Below are the code and all the weights of a small trained network. Each question names an input and a class and asks about switching units off, where a switched-off unit gives its printed mean instead of its output.

import numpy as np


def w(rows, s, z=0):
    codes = np.array(rows[::2]) - 128.0
    scale = np.full(codes.shape[1], s)
    scale[-1] = z or s
    return codes * scale


def norm(h):
    return h / np.sqrt((h * h).mean(-1, keepdims=True) + 1e-5)


def f(y):
    return np.maximum(y, 0)


def log_softmax(a):
    a = a - a.max(-1, keepdims=True)
    return a - np.log(np.exp(a).sum(-1, keepdims=True))


def net(x, mask):
    res = np.array(x, float).reshape(1, 5) / 4 @ E
    u = 0
    for l in range(2):
        y = f(norm(res) @ A[l][:, :-1].T + A[l][:, -1])
        res = res + np.where(mask[u : u + 15], y, B[l][:, -1]) @ B[l][:, :-1]
        u += 15
    return log_softmax(norm(res)[-1] @ U[:, :-1].T + U[:, -1])


A, B = {}, {}
E = w([
[127,128,127,128,128,130,128,128,129],'x0',
[142,56,2,103,91,143,194,110,125],'x1',
[131,121,59,99,156,87,5,171,155],'x2',
[149,121,94,239,197,101,115,60,103],'x3',
[159,75,170,115,47,96,76,53,54],'x4',
],0.0078)
A[0] = w([
[135,83,133,140,62,108,89,51,95,81],'0.n0',
[125,120,99,208,185,116,109,92,120,88],'0.n1',
[142,121,103,186,154,120,150,90,105,29],'0.n2',
[131,121,156,56,100,119,144,172,129,75],'0.n3',
[137,120,148,134,92,125,115,95,104,29],'0.n4',
[122,147,88,161,210,133,198,186,164,76],'0.n5',
[122,132,127,70,100,132,158,169,130,68],'0.n6',
[136,123,167,162,114,147,250,94,108,46],'0.n7',
[136,100,24,122,104,132,180,99,121,91],'0.n8',
[134,114,90,118,127,118,72,132,124,74],'0.n9',
[128,126,54,122,146,126,41,157,130,72],'0.n10',
[114,134,153,159,114,127,180,115,127,3],'0.n11',
[131,151,211,162,166,134,92,124,133,105],'0.n12',
[127,143,140,136,146,136,123,147,130,109],'0.n13',
[129,120,87,127,142,120,76,140,128,73],'0.n14',
],0.021,0.0049)
B[0] = w([
[157,204,80,67,172,185,94,155,65,225],'0.n0',
[148,159,106,162,6,166,149,104,201,220],'0.n1',
[134,122,77,159,55,173,155,93,186,185],'0.n2',
[124,145,73,171,63,166,140,95,182,201],'0.n3',
[145,161,103,103,169,158,129,132,101,167],'0.n4',
[168,198,83,54,177,183,94,143,36,249],'0.n5',
[157,167,103,165,54,152,142,106,171,194],'0.n6',
[110,113,198,50,167,41,148,91,195,240],'0.n7',
[48,75,146,239,153,109,87,208,96,236],'0.n8',
[120,149,175,101,159,93,153,125,157,182],'0.n9',
[108,93,182,66,162,80,157,82,169,224],'0.n10',
[147,102,147,91,150,83,115,97,156,167],'0.n11',
[49,74,113,213,166,107,114,188,115,217],'0.n12',
[99,95,128,112,116,128,98,147,102,154],'0.n13',
[139,127,147,95,150,76,151,106,153,182],'0.n14',
],0.023,0.015)
A[1] = w([
[180,128,110,190,38,161,165,88,141,11],'1.n0',
[167,122,125,128,139,124,129,149,109,111],'1.n1',
[70,90,152,195,153,95,110,195,94,55],'1.n2',
[172,74,201,93,145,52,181,92,133,2],'1.n3',
[142,102,130,116,112,132,150,142,112,108],'1.n4',
[137,102,146,114,122,148,138,116,123,96],'1.n5',
[169,112,131,172,4,152,138,92,171,46],'1.n6',
[99,35,165,241,128,94,113,197,51,48],'1.n7',
[176,181,93,97,147,186,85,129,51,44],'1.n8',
[140,103,124,110,98,137,140,126,78,58],'1.n9',
[181,134,117,64,160,178,118,149,29,43],'1.n10',
[122,114,125,147,143,128,139,132,123,87],'1.n11',
[177,101,198,71,150,50,148,82,161,48],'1.n12',
[115,78,115,152,151,139,148,136,117,94],'1.n13',
[154,124,100,140,94,136,152,95,140,53],'1.n14',
],0.018,0.0034)
B[1] = w([
[126,166,144,133,46,159,155,46,200,206],'1.n0',
[81,166,120,72,92,144,151,142,171,136],'1.n1',
[183,102,132,163,53,131,163,171,98,229],'1.n2',
[131,131,132,42,212,62,169,95,197,206],'1.n3',
[150,168,166,140,171,122,169,118,71,128],'1.n4',
[111,151,103,177,157,68,113,106,88,129],'1.n5',
[173,147,88,204,143,197,139,36,97,227],'1.n6',
[180,139,171,112,1,18,177,226,98,213],'1.n7',
[146,97,162,65,168,135,54,141,39,244],'1.n8',
[96,175,119,136,153,160,134,142,126,130],'1.n9',
[132,167,100,68,139,206,70,135,96,219],'1.n10',
[129,142,133,133,115,112,106,141,139,140],'1.n11',
[84,21,135,179,207,88,158,140,150,251],'1.n12',
[105,182,193,206,154,133,97,163,119,152],'1.n13',
[64,126,134,207,139,166,105,100,109,167],'1.n14',
],0.025,0.012)
U = w([
[92,74,149,89,223,60,168,110,197,199],'0',
[142,170,101,47,162,201,51,155,42,3],'1',
[134,165,88,204,57,201,145,45,171,88],'2',
[136,111,153,181,48,69,150,249,91,205],'3',
],0.013,0.00044)

Each question gives the input, the list of numbers given to net, and the class t.
The units are the neurons (one row each of A and B). Each row of codes is followed by its name. A weight is (code - 128) times the scale printed after its matrix; where a second scale follows, it is the last column's (A, B and U).
mask holds one flag per neuron, layer by layer. A switched-off neuron (its flag False) gives its mean, the last column of its row in B, instead of its output. The means were averaged over made-up inputs and are rounded, as every weight is.
A unit's drop is (log p(t) with every unit on - log p(t) with that unit switched off) / (log p(t) with every unit on - log p(t) with every unit switched off).
The circuit of an input: a set's keep is (log p(t) with only the set's units on - log p(t) with every unit switched off) / (log p(t) with every unit on - log p(t) with every unit switched off). Starting from the 12 units with the biggest drops (on a tie, the unit counted first), units are removed one at a time, each time the one whose removal leaves the highest keep (on an exact tie, the one counted first), for as long as the keep stays at least 0.8.
units of the circuit, in order: the units of the circuit, biggest drop first
most important unit: the unit with the biggest drop
top k neurons: the k neurons with the biggest drops, biggest first
k most important neurons of layer l: the k neurons of layer l with the biggest drops, biggest first
drop of u: that unit's drop, to one decimal
input [6,-7,1,-5,4], class 3: top 2 neurons : [0.n12; 0.n1]
input [-8,3,6,-8,-4], class 2: top 2 neurons : [0.n3; 0.n6]
input [-5,-3,-2,-3,0], class 2: top 2 neurons : [0.n3; 0.n8]
input [3,-8,-1,-3,7], class 3: units of the circuit, in order : [0.n12]
input [0,0,-5,6,-5], class 2: top 3 neurons : [0.n2; 0.n1; 0.n0]
input [4,-6,8,-4,7], class 0: 3 most important neurons of layer 0 : [0.n5; 0.n8; 0.n10]
input [-6,4,3,-6,-7], class 1: top 2 neurons : [0.n5; 0.n1]
input [-3,-6,5,2,-5], class 3: 2 most important neurons of layer 0 : [0.n12; 0.n0]
input [7,-8,5,8,-1], class 2: top 3 neurons : [0.n1; 0.n8; 1.n6]
input [-7,4,4,-3,-5], class 1: 3 most important neurons of layer 0 : [0.n5; 0.n7; 0.n12]
input [-1,-1,-3,7,-5], class 2: top 2 neurons : [0.n1; 0.n2]
input [-6,4,-4,-7,-6], class 2: 3 most important neurons of layer 0 : [0.n6; 0.n3; 0.n0]
input [2,1,-4,7,7], class 1: 2 most important neurons of layer 0 : [0.n0; 0.n4]
input [6,7,4,-4,6], class 3: units of the circuit, in order : [0.n8]
input [4,5,-6,-7,4], class 2: top 2 neurons : [0.n3; 0.n6]
input [4,0,5,5,8], class 1: top 2 neurons : [0.n0; 0.n7]
input [2,-3,-2,1,-3], class 1: 2 most important neurons of layer 0 : [0.n5; 0.n8]
input [-7,8,-7,7,5], class 3: 2 most important neurons of layer 1 : [1.n6; 1.n3]
input [-1,-7,-3,-6,4], class 3: 4 most important neurons of layer 0 : [0.n12; 0.n1; 0.n2; 0.n5]
input [4,8,0,1,0], class 3: most important unit : 0.n8
input [0,-8,6,-7,-2], class 3: 3 most important neurons of layer 0 : [0.n12; 0.n1; 0.n7]
input [5,-3,-4,-8,-6], class 2: top 3 neurons : [0.n3; 0.n6; 0.n0]
input [-1,4,-6,-7,3], class 2: top 2 neurons : [0.n3; 0.n6]
input [4,4,3,-2,-6], class 1: drop of 0.n5 : 3.1
input [-3,-4,-4,8,4], class 2: drop of 0.n1 : 0.2
input [-1,8,-2,4,-4], class 3: drop of 1.n1 : 0.0
input [-1,8,2,-5,-2], class 3: most important unit : 0.n8
input [2,0,-1,1,2], class 1: drop of 0.n0 : 2.6
